Below are the code and all the weights of a small trained network. Each question names an input and a target symbol and asks about switching units off, where a switched-off unit gives its printed mean instead of its output.

import numpy as np


def w(rows, s, z=0):
    codes = np.array(rows[::2]) - 128.0
    scale = np.full(codes.shape[1], s)
    scale[-1] = z or s
    return codes * scale


def f(y):
    return y / 2 * (1 + np.tanh(0.7978845608 * (y + 0.044715 * y**3)))


def softmax(a):
    e = np.exp(a - a.max(-1, keepdims=True))
    return e / e.sum(-1, keepdims=True)


def log_softmax(a):
    a = a - a.max(-1, keepdims=True)
    return a - np.log(np.exp(a).sum(-1, keepdims=True))


def net(x, mask):
    ids = ['βγζθμπστω'.index(c) for c in x.split()]
    T = len(ids)
    res = E[ids] + P[:T]
    q, k, v = (res @ M[0].T for M in (Q, K, V))
    z = softmax(np.where(np.tri(T) > 0, q @ k.T / 2**0.5, -1e9)) @ v
    res = res + np.where(mask[0], z, O[0][:, -1]) @ O[0][:, :-1]
    y = f(res @ A[0][:, :-1].T + A[0][:, -1])
    res = res + np.where(mask[1:17], y, B[0][:, -1]) @ B[0][:, :-1]
    return log_softmax(res[-1] @ U[:, :-1].T + U[:, -1])


Q, K, V, O, A, B = {}, {}, {}, {}, {}, {}
E = w([
[61,130,245,223],'β',
[127,129,82,164],'γ',
[64,91,63,88],'ζ',
[120,117,99,129],'θ',
[92,111,87,99],'μ',
[157,118,108,140],'π',
[70,68,98,45],'σ',
[116,83,142,61],'τ',
[151,108,159,92],'ω',
],0.012)
P = w([
[180,44,90,180],'0',
[67,122,62,117],'1',
[155,192,75,65],'2',
[133,109,172,151],'3',
[10,127,82,181],'4',
[148,200,87,53],'5',
[119,106,189,141],'6',
[6,137,102,157],'7',
[147,205,98,44],'8',
[96,98,218,124],'9',
[2,167,141,134],'10',
[147,205,112,38],'11',
],0.011)
Q[0] = w([
[201,141,175,154],'h1',
[171,215,23,7],'h1',
],0.014)
K[0] = w([
[115,205,74,141],'h1',
[178,4,47,180],'h1',
],0.014)
V[0] = w([
[226,126,252,90],'h1',
[62,82,160,57],'h1',
],0.018)
O[0] = w([
[226,253,80,211,4],'h1',
[150,62,32,134,197],'h1',
],0.012,0.0033)
A[0] = w([
[130,211,173,69,182],'n1',
[168,94,186,192,173],'n2',
[101,181,183,78,254],'n3',
[125,119,134,99,39],'n4',
[139,108,117,114,85],'n5',
[88,65,104,146,59],'n6',
[70,78,156,197,43],'n7',
[212,79,115,57,60],'n8',
[22,100,153,168,236],'n9',
[118,167,78,116,183],'n10',
[95,147,214,157,76],'n11',
[85,98,215,226,129],'n12',
[120,120,166,79,242],'n13',
[112,217,170,115,60],'n14',
[252,80,205,126,109],'n15',
[168,128,129,170,111],'n16',
],0.012,0.0036)
B[0] = w([
[124,29,174,107,174],'n1',
[29,119,108,107,137],'n2',
[93,132,40,131,192],'n3',
[126,146,172,121,142],'n4',
[153,127,152,118,139],'n5',
[92,152,85,78,214],'n6',
[145,134,80,67,175],'n7',
[209,206,131,166,165],'n8',
[147,141,240,194,252],'n9',
[178,113,160,106,154],'n10',
[205,153,168,94,151],'n11',
[147,87,42,128,157],'n12',
[118,135,72,174,212],'n13',
[107,210,172,78,153],'n14',
[80,248,166,190,138],'n15',
[130,111,151,49,135],'n16',
],0.019,0.012)
U = w([
[98,163,102,60,102],'β',
[173,61,30,132,203],'γ',
[189,151,227,113,76],'ζ',
[126,75,117,195,178],'θ',
[198,74,254,208,179],'μ',
[111,151,98,209,171],'π',
[244,124,132,139,157],'σ',
[184,196,109,160,130],'τ',
[128,212,170,158,3],'ω',
],0.0071,0.0034)

Each question gives the input, a string of symbols that net reads in full, and the target symbol t.
The units are the heads (2 rows each of Q, K, V and O) and the neurons (one row each of A and B). Each row of codes is followed by its name. A weight is (code - 128) times the scale printed after its matrix; where a second scale follows, it is the last column's (O, A, B and U).
mask holds one flag per unit, heads first, then neurons. A switched-off unit (its flag False) gives its mean, the last column of its rows in O or B, instead of its output. The means were averaged over made-up inputs and are rounded, as every weight is.
A unit's drop is (log p(t) with every unit on - log p(t) with that unit switched off) / (log p(t) with every unit on - log p(t) with every unit switched off).
The circuit of an input: a set's keep is (log p(t) with only the set's units on - log p(t) with every unit switched off) / (log p(t) with every unit on - log p(t) with every unit switched off). Starting from the 12 units with the biggest drops (on a tie, the unit counted first), units are removed one at a time, each time the one whose removal leaves the highest keep (on an exact tie, the one counted first), for as long as the keep stays at least 0.8.
circuit, biggest first: the units of the circuit, biggest drop first
unit that matters most: the unit with the biggest drop
k most important neurons: the k neurons with the biggest drops, biggest first
drop of u: that unit's drop, to one decimal
input π π π τ ω π π σ ω τ π, target γ: circuit, biggest first -> (n9 h1)
input γ β π π ζ ω θ π γ ω τ ω, target μ: circuit, biggest first -> (n1 h1)
input γ τ ζ τ γ μ, target μ: circuit, biggest first -> (n9 h1)
input θ μ π θ π ω, target θ: 2 most important neurons -> (n3 n1)
input ω τ μ π π, target μ: 2 most important neurons -> (n9 n3)
input ζ π π θ τ τ ζ θ β π ζ, target μ: circuit, biggest first -> (n9)
input τ μ π π τ μ, target σ: 4 most important neurons -> (n9 n10 n3 n6)
input μ τ θ θ τ γ τ θ, target γ: circuit, biggest first -> (h1 n9)
input π π π θ τ π π π γ, target β: 4 most important neurons -> (n3 n9 n14 n8)
input μ θ ζ σ γ π π τ π π ω θ, target π: 2 most important neurons -> (n13 n3)
input π γ θ π π θ τ θ τ π ω μ, target β: circuit, biggest first -> (n3 h1 n14)
input ω τ θ, target ζ: circuit, biggest first -> (h1 n14 n13 n1)
input β ζ τ θ γ τ π θ σ τ μ τ, target γ: circuit, biggest first -> (n9 n14)
input γ σ π π β τ, target μ: 3 most important neurons -> (n9 n1 n11)
input π τ π ω θ π π, target π: 2 most important neurons -> (n15 n1)
input π τ γ, target β: circuit, biggest first -> (n9 h1)
input τ θ μ σ σ β τ π, target γ: circuit, biggest first -> (h1 n9)
input β γ θ, target γ: circuit, biggest first -> (n9)
input π π π, target β: 3 most important neurons -> (n9 n3 n14)
input σ π γ π ω π τ μ τ τ, target τ: 3 most important neurons -> (n9 n8 n1)
input π θ γ π π β β, target β: unit that matters most -> n2
input ω τ τ, target ζ: 3 most important neurons -> (n14 n1 n13)
input θ σ σ π μ σ β θ π π γ μ, target θ: 3 most important neurons -> (n3 n1 n13)
input ζ σ τ ω π π θ σ ω π π ζ, target ω: 2 most important neurons -> (n9 n6)
input θ ω θ π σ τ π π σ θ β π, target θ: 3 most important neurons -> (n3 n1 n13)
input θ τ τ π γ μ β π π τ μ, target γ: drop of n14 -> 0.2
